Each row is followed by its class.
[-10 -15  16 -23 -15 -71 -12 -19  23  53  -4  -7  57 -52  11   7 -50  17
  27  -5  11 -22  53  29  -3   6  76   1  18  -2 -18  -1   6  -8 -21]	J910
[ 49 -11  11 -22 -19 -23 -32  34 -21  19  12  -2  21 -28 -10  -8 -18  12
  60  18 -18  26   0   2  24 -20  28  35 -30   8 -18   0  18  21 -26]	J707
[ 27  -2 -25   8  -8 -27  -1   4   9   0 -14   8 -10 -49 -21  -3 -42  33
 -14  15  25 -34  18  10 -51   5 -67  21  56   8 -20  44 -43  21  -3]	J560
[-10  78  24   0  24  29   5  35  -9   5   4 -42  59 -23  12   6  68  -1
 -19 -30 -27  33 -49   3   8 -24  36  15 -75  -1   2 -23  16 -51  24]	J265
[ 26  -3 -71  29   5 -24  31   6  -3  -4   2   2 -60 -20  -1  10 -34  17
 -44  13  29   1  20 -10  39 -17  23   3  18  -8   0  22 -13 -17  26]	J560
[ -4  20 -72  56  60   0  46 -10   8  17   8 -51  -2  -6  -1  43  -9 -15
  -4 -13 -26  -6 -26  11  37   0  22   3 -23 -35  -4 -23  47 -48  48]	J125
[-19  51  -5 -29  -9  11  25  35 -14  31 -20  13   4 -50 -57  41  23 -34
  19  31 -62  27   1  23 -14  18 -12  22  22 -20 -37  27  30  14  37]	J910
[ 39 -47  37  14  -8 -18  12  76  -3  -6  23   1   2  -4 -19 -27 -19   5
  12   8  13 -23 -42   1  14   1 -34  13 -38   5  -5 -47 -45  10 -10]	J159
[ 20 -13 -40   6  30 -57  60 -36 -32  16  24 -19  21  33 -38  -9 -21 -24
   8  -7  17  40 -67  10  25 -11 -33  40 -61  -4  11 -18 -44  -9 -42]	J238
[ -3  54  16  30  13  60  20  -1 -17  -9  17 -37   6 -31  12  13  52   5
  13   7 -22  21 -32 -34  36   9   8 -13 -25 -69 -19  12  59  12 -19]	J707
[ 76  -1 -43 -31  23  21  23  18 -37 -11 -32   1 -14   6 -31  31  -6  -7
 -22  25 -36   6 -47   4  11   3 -49  17 -30   4  -5  11   2  18  51]	J707
[ 28  17  13   0 -37  30 -25 -14 -23  26  26   8  35 -41  19  -5  34   7
  42  -1   3  23  31 -26 -21  28  15   0  16 -40 -40   2  21  30 -49]	J707
[ 75  -7 -32   3  24  10  40  12 -21  35 -37 -27   9  13 -58  -6 -23 -18
 -27  18   5  53 -70   4   5 -63 -43  56 -69 -25  18  18 -12 -58 -39]	J238
[  3  37 -19  -3   0   5   9 -18   1   9  -6 -26  29 -24  -2   0  42  -9
 -50  -1   6  37   4   6 -49 -87   1  39 -32  -4  23 -15 -17 -65  19]	J238
[ 24  36 -43 -39 -40 -43 -17 -25 -18  37  46  18  19 -59  21  -1  21  12
   3 -11  48  11  60   0 -41 -29  62 -27   0 -14 -14 -28 -44  46   6]	J910
[-11 -32 -18 -44   7   6  47 -57 -19 -11  27   7   8 -35 -20  21  25 -41
  -2   3   0  18 -14  -5  47 -11  -9  29 -26 -38   6   0 -24 -30  56]	J494
[ -2  -6  11  39  27   2  22  70 -19  -8 -19 -10 -17  37 -43   6 -15  -2
  10 -16 -55 -26 -65  12  84  32 -56 -23 -68   3 -38  -3   9   6  -2]	J265
[ 58  -4   1  -4 -16  31 -37  -5 -33  -2  -1   1  18   2 -29   8  11  10
  45 -18  -8   5 -11  -4  38  36 -41  11 -31 -10 -26   4  -1   5   1]	J494
[ -9 -43  58  46   6 -27  22  12   1  30 -16   9 -13 -10  13 -49 -65  12
  10  22  61   6  -2   5 -38   3 -12   5  34   1  34  14 -27   0 -69]	J238
[ 34  37   2  15  12   6 -65 -57  11  16 -11  -6  13  20   3   7 -65  38
  63  13  57 -42  27  29  -8  10  27 -35   2 -12 -16  32  23  23  35]	J560
[ 39  11 -36  35  26  19  23   1 -25  34  -2 -27  20 -13 -18  27   8 -19
  -3  -9  -9  15 -30  10  14   7   5  21 -39 -39 -14 -21  28 -58 -28]	J125
[ -6  -8 -56   3  38 -27  43  42  46 -17 -15 -16 -56 -21   2  46 -36  -6
 -26  51 -34  -9  12 -28 -22 -12 -43  -1  52  -5   5  63   3  39 110]	J265
[ 50 -35 -22  -4  20 -15  21 -20 -18 -44   9 -21 -28 -10  18  44  -1 -13
 -42   6 -16   6  -7 -32  58 -46 -24  10 -19  -3  17  30   0  -5  41]	J265
[-32 -12  -6 -21  -4  19  52  -9   0  32   3   1  27 -92 -10  19  34 -50
 -19  13 -20  -9 -17   6 -23 -15 -20  16  50 -20  -8   4  16   2   5]	J707
[-75 -40  27  -5  10   2  29   2  28  19 -14   6   2 -20  -7 -21 -14 -21
  18  14  11   9 -30 -13  -8   9 -15   9  21 -20  20   3 -27   0 -15]	J494
[ 15 -53  45 -20 -13 -25  -3  41 -22 -47  26  -6 -13  80  -1  -1 -14  14
  33   8 -35  -3 -28  -8  34  35 -47  15  -3  55   9 -24  -3  29  -1]	J159
[ -8 -57  -6  15   2 -57  35 -50  19  -5  -2  35 -53 -32  36  -3 -80   7
 -24  23  44  -7  35 -22   8   9 -40  -9  57 -10  -6  20 -43  42  -6]	J494
[ 57  11 -78  -5   2   2  30  -6   1  34  19 -20  36 -89 -23   6 -19   1
 -10 -19  20  22 -36   4  18 -48  25  63 -26 -18 -22 -24 -23 -39 -28]	J560
[-32  14 -23 -29 -34  -1 -45 -31  32 -29  17  14  12  28   9  21  23  -3
  24   3  52  -8  59  -1 -32  50  31  11 100   7   6 -16 -16   0  16]	J494
[ 33 -38 -56 -12  10 -22  32 -65  -3 -25  54 -39  18  34  37  17  16  -7
 -47 -15  71 -17  10 -11  -9 -26  29  -7  -2  -7  54 -51 -35 -42  21]	J238
[ 38 -15  -1   9  29  46  38   7 -10  -9  38 -39  20  30   3 -18   6   6
  53  -5  16  21 -42 -24  31  35 -25  24 -43 -70   0 -24  -9 -48  26]	J494
[  2   4 -29 -14  -8 -23  26 -62   2  14  24 -22  36 -32   8  36  43 -11
 -58 -22 -25  23  20 -17  17 -25  34  -3 -60 -14  -3  -5  18 -37  33]	J238
[ 65 -11 -73 -29  -6   9  24 -14  27   2  38 -27  28 -32  -2  24  22  -3
 -51 -24  16  -9  -3 -13 -16 -23  21   3 -27 -12  17 -43 -13 -29  62]	J238
[-40   9 -31 -11   5  33   8 -19  -1  15  -9   4  17   3 -27   6  11 -22
  26  -3  30  -9 -36  12  -9  23 -20  -2  19 -12   0 -24 -24  13  -8]	J494
[-10  33  -5  23  -7  28  12 -16 -27  26   5  -3  11 -71   1  36  52 -26
 -38 -18 -18  15   5   6   3  -5  24   1  -1 -20 -11 -10  45 -37 -22]	J125
[ 26   2  46 -12  14 -12  29 -13 -16   6  -5 -18   8 -23   2   4 -39   7
  -3  14 -14   0 -20  17  52 -49   0   0 -67 -43 -22 -11  19 -23 -26]	J910
[-43  18  85 -27 -55 -22 -91  17   4  34  -6  33  67 -32 -28   1  36 -32
  79   8 -37  -6  36  43 -25  22  28  19  41  44 -34  -5  40  21 -26]	J707
[ 50 -75  -3 -33 -21  21 -26   5 -82 -53  16   8 -57  21  -7  45  29  -4
   5  42  -6 -35  54  -1 -20 -16 -61  -7  27  13  37  34   3   1  41]	J125
[-25  19  32 -16 -23  -2 -38  58  11   7 -10 -28  50 -26 -31  13  49   4
  12   2 -13 -53  15  28 -34  -5   8  -8  11  -7  -3 -14   3 -23  -4]	J910
[  21    8  -46    1   -7  -11   55  -16    8  -15   25  -14   17 -113
   26   26   34  -14  -87  -35   18   21   -2  -31    8  -31    8   48
   47  -10    3    1  -34  -26  -29]	J265
[ 53  26  42  18 -35  11 -58   4  14  10 -13 -14  20 -25  -2  -7 -35  36
  57   5  50 -39  57  22 -37  23 -16   7 114 -27 -18  37  25   7 -64]	J910
[ 76   6 -74  46  25  27  65 -35  -9  34  10 -42  14 -67  20   6  -2  -6
 -37 -40 -11  29 -24 -23  84 -41  29  22 -33 -67 -25 -14  35 -60   1]	J707
[ 58   7 -14  -7   3  24   4  16 -45  16 -20 -18  18 -11 -47  39   4 -12
  -5  23  -6  27 -40   8  50   3  18  44 -48 -11 -16  22  32 -54 -43]	J560
[ 10  55  10   1   9  13  31  14 -25 -12  16 -19  21 -47   5  53  78 -45
 -39  15 -34  48 -29 -12  37  20  35  35   1 -12  -8 -13  58 -30  10]	J707
[-11  43 -27  10  -2  12   6   7  27  24  40 -22  30 -15  22 -18   2 -11
  42 -37   3  61 -21 -15  29 -39  59  37   6 -13 -14 -38  15 -20 -40]	J265
[ 27 -24 -25 -24  14  16  25 -12  16 -10  -1  -8 -11  -7 -10  37 -34 -11
  -7  22  11 -42  -1   1  23 -12 -16 -21   7 -35 -11  31  10   5  46]	J265
[-10  30 -63  29  20  23  53 -18   7  55 -19 -18  36 -87 -27  14  -4 -19
  -7 -42  -4  24 -56   3  53  14  16  32  -9 -24 -27 -17   7 -26 -21]	J494
[  3 -26 -27  19  39  30   5 -95  36  19 -27  18   7   7  12 -15 -65  -2
  -5 -28  42 -31  -9  16 -40  -3  -7 -18  16 -48  17 -21 -33 -18  18]	J125
[ 31 -37   5   3  17 -19 -15  12 -26 -26 -31  20 -46  82 -37 -16 -62  20
  21   9 -16 -19 -14  33  -2  12 -82  12   1  21   8  14 -19  -3  -4]	J125
[-19 -57 -27  -8  26 -18  20 -22   6   6  14  -6 -14 -15   9   3 -38   7
  21  12   5 -19   4  -9 -33 -13  -5  -9  -2 -21  29   6 -23  17  25]	J125
[-17  -8  33  47  19 -30  -5  54  -5  47 -42 -11  -1  -1 -75   8  -9 -34
  45  53 -18 -40  -8  29  15 -13 -37 -26 -50 -71 -31  35   1  -8   3]	J910
[ -27    5 -110  -17   21  -20   19   -6  -18   56  -34    5   10   53
  -87   24  -21   -8   19    4   -7  -16  -50   22   32   41   20  -30
  -68   -7  -28   19  -22   22    7]	J560
[-24  48  27 -20   4  -3 -11   8  43  16  -2 -17  21  -8  24  10  19 -23
   5  13 -21  24  16   3 -66 -27   8   8  59  -3  15 -11  28 -12  55]	J910
[ 16  19   9 -18  14  17  -4  32  15 -19 -14   3 -20  -8   7   7  -7  10
  -4  36 -40   0  -5  -4 -28 -16 -30  -1  -2  -4  -7   3  18  29  81]	J707
[ -7  -3 -30  -5   6 -49  27  23 -12  35 -10  -8  21 -45 -14  -1   1 -22
 -10  -1   1  27 -14  10 -21 -38  15  39   5   2  12 -25 -50 -14 -24]	J910
[ 31  13 -13  -8  33 -48  23 -27  24  16 -10 -43  50 -12 -14  45  -6 -32
 -37  -6  -2  -2 -44  10  37  -8  28  17 -23 -25   5 -19  12 -41  -9]	J910
[-11 -20 -22  13  -8  17  52 -40  14  -5  11   0  -8  13  23  10  -8   4
 -29   7  42 -32  17 -17 -28  33 -25 -21  64 -38 -10  -7 -23  12   1]	J159
[ 14  -2 -40  14  18  15  36   6 -12  21 -31 -13  -5 -25 -46  32  -9 -15
 -12  16 -51 -18 -37   7  76 -18 -13 -11 -63 -48 -48  11  40  -2   2]	J707
[ -9  18  -8  13 -28  26  10   7 -24   7  10  41 -42 -84   7   6   8  -3
 -21  -8   0  17  20   1 -50   9 -31   9  85  15  -7  -2   2  41 -41]	J125
[-19 -37 -17  -1  27   0  57 -30  -6   9  36 -14 -17 -21  36 -37 -21  -9
  -6 -16  38  23 -23  -4 -21 -61   9  21  23 -18  60 -25 -26 -38 -14]	J125
[ 81  12 -22 -57 -68  -9 -83   4 -32  33  14   5  49 -25 -26  15 -10  46
  89   0  -2 -11  78  15 -35   8  12   3   2  -7 -56  13  -1  48 -32]	J910
[ 35  51 -20 -39 -21  24 -57 -17 -31 -26  28   5  20  28  18  49  82 -25
 -15  -1  -5  17  32  -6 -12 -42  22 -18 -52   7 -14 -30   2  -7  69]	J265
[  5   0  19  25  -4  31  36 -84 -16  22  45 -32  36 -47  11  12  31  -3
   7 -15   2   6  29 -17  49 -15  32 -25 -77 -92 -24  11  45 -47  12]	J238
